Below are the code and all the weights of a small trained network. Each question names an input and a class and asks about switching units off, where a switched-off unit gives its printed mean instead of its output.

import numpy as np


def w(rows, s, z=0):
    codes = np.array(rows[::2]) - 128.0
    scale = np.full(codes.shape[1], s)
    scale[-1] = z or s
    return codes * scale


def f(y):
    return np.maximum(y, 0)


def log_softmax(a):
    a = a - a.max(-1, keepdims=True)
    return a - np.log(np.exp(a).sum(-1, keepdims=True))


def net(x, mask):
    res = np.array(x, float).reshape(1, 5) / 4 @ E
    y = f(res @ A[0][:, :-1].T + A[0][:, -1])
    res = res + np.where(mask, y, B[0][:, -1]) @ B[0][:, :-1]
    return log_softmax(res[-1] @ U[:, :-1].T + U[:, -1])


A, B = {}, {}
E = w([
[72,77,141,100],'x0',
[165,98,127,171],'x1',
[90,145,97,149],'x2',
[149,111,12,172],'x3',
[109,168,153,82],'x4',
],0.012)
A[0] = w([
[31,46,88,142,149],'N1',
[162,75,82,151,91],'N2',
[134,129,185,41,170],'N3',
[165,96,199,51,167],'N4',
[88,87,72,121,153],'N5',
[39,154,138,149,130],'N6',
[143,32,105,103,67],'N7',
[69,200,90,92,196],'N8',
[165,123,177,81,88],'N9',
[122,108,76,115,112],'N10',
[60,112,154,126,117],'N11',
[95,222,114,161,90],'N12',
[138,174,180,190,239],'N13',
[178,149,226,188,217],'N14',
[156,126,176,129,59],'N15',
[43,121,90,102,169],'N16',
[96,68,74,160,173],'N17',
[205,176,188,134,254],'N18',
[9,167,110,96,108],'N19',
[164,66,195,77,111],'N20',
],0.011,0.0037)
B[0] = w([
[198,134,243,90,228],'N1',
[172,126,112,224,207],'N2',
[17,178,163,96,246],'N3',
[50,23,190,80,240],'N4',
[205,164,205,132,204],'N5',
[204,230,178,141,187],'N6',
[138,73,138,197,177],'N7',
[165,216,126,58,231],'N8',
[25,68,137,108,188],'N9',
[172,190,172,138,181],'N10',
[81,212,167,177,185],'N11',
[176,156,118,69,190],'N12',
[109,104,28,57,216],'N13',
[55,124,26,52,244],'N14',
[15,6,57,143,162],'N15',
[178,225,218,132,209],'N16',
[239,133,208,169,229],'N17',
[62,136,41,28,254],'N18',
[127,253,143,120,223],'N19',
[64,49,153,150,209],'N20',
],0.0065,0.0073)
U = w([
[213,50,207,202,86],'0',
[150,167,134,27,215],'1',
[150,62,87,169,2],'2',
[222,114,113,240,187],'3',
[145,94,39,76,166],'4',
[40,90,201,81,192],'5',
[131,254,220,153,39],'6',
],0.0091,0.0044)

Each question gives the input, the list of numbers given to net, and the class t.
The units are the neurons (one row each of A and B). Each row of codes is followed by its name. A weight is (code - 128) times the scale printed after its matrix; where a second scale follows, it is the last column's (A, B and U).
mask holds one flag per neuron, in row order. A switched-off neuron (its flag False) gives its mean, the last column of its row in B, instead of its output. The means were averaged over made-up inputs and are rounded, as every weight is.
A unit's drop is (log p(t) with every unit on - log p(t) with that unit switched off) / (log p(t) with every unit on - log p(t) with every unit switched off).
The circuit of an input: a set's keep is (log p(t) with only the set's units on - log p(t) with every unit switched off) / (log p(t) with every unit on - log p(t) with every unit switched off). Starting from the 12 units with the biggest drops (on a tie, the unit counted first), units are removed one at a time, each time the one whose removal leaves the highest keep (on an exact tie, the one counted first), for as long as the keep stays at least 0.8.
units of the circuit, in order: the units of the circuit, biggest drop first
most important unit: the unit with the biggest drop
k most important neurons: the k neurons with the biggest drops, biggest first
drop of u: that unit's drop, to one decimal
input [-7,-7,4,8,0], class 3: units of the circuit, in order	[N3 N18]
input [-7,-6,-3,3,-5], class 3: most important unit	N14
input [3,3,7,5,-5], class 0: units of the circuit, in order	[N1 N17]
input [0,6,5,0,-3], class 0: units of the circuit, in order	[N18 N17]
input [4,2,2,-3,-4], class 0: 2 most important neurons	[N18 N3]
input [-5,5,-4,-6,-7], class 4: 3 most important neurons	[N14 N13 N18]
input [-4,-2,-8,-3,-8], class 5: 2 most important neurons	[N4 N20]
input [4,-6,-6,7,-6], class 3: 2 most important neurons	[N4 N2]
input [-2,1,-4,5,4], class 3: drop of N16	0.0
input [4,0,-4,8,-5], class 3: drop of N2	0.3
input [-6,-1,2,-1,-1], class 4: drop of N3	0.1
input [-7,6,-1,-3,7], class 5: drop of N14	-0.2
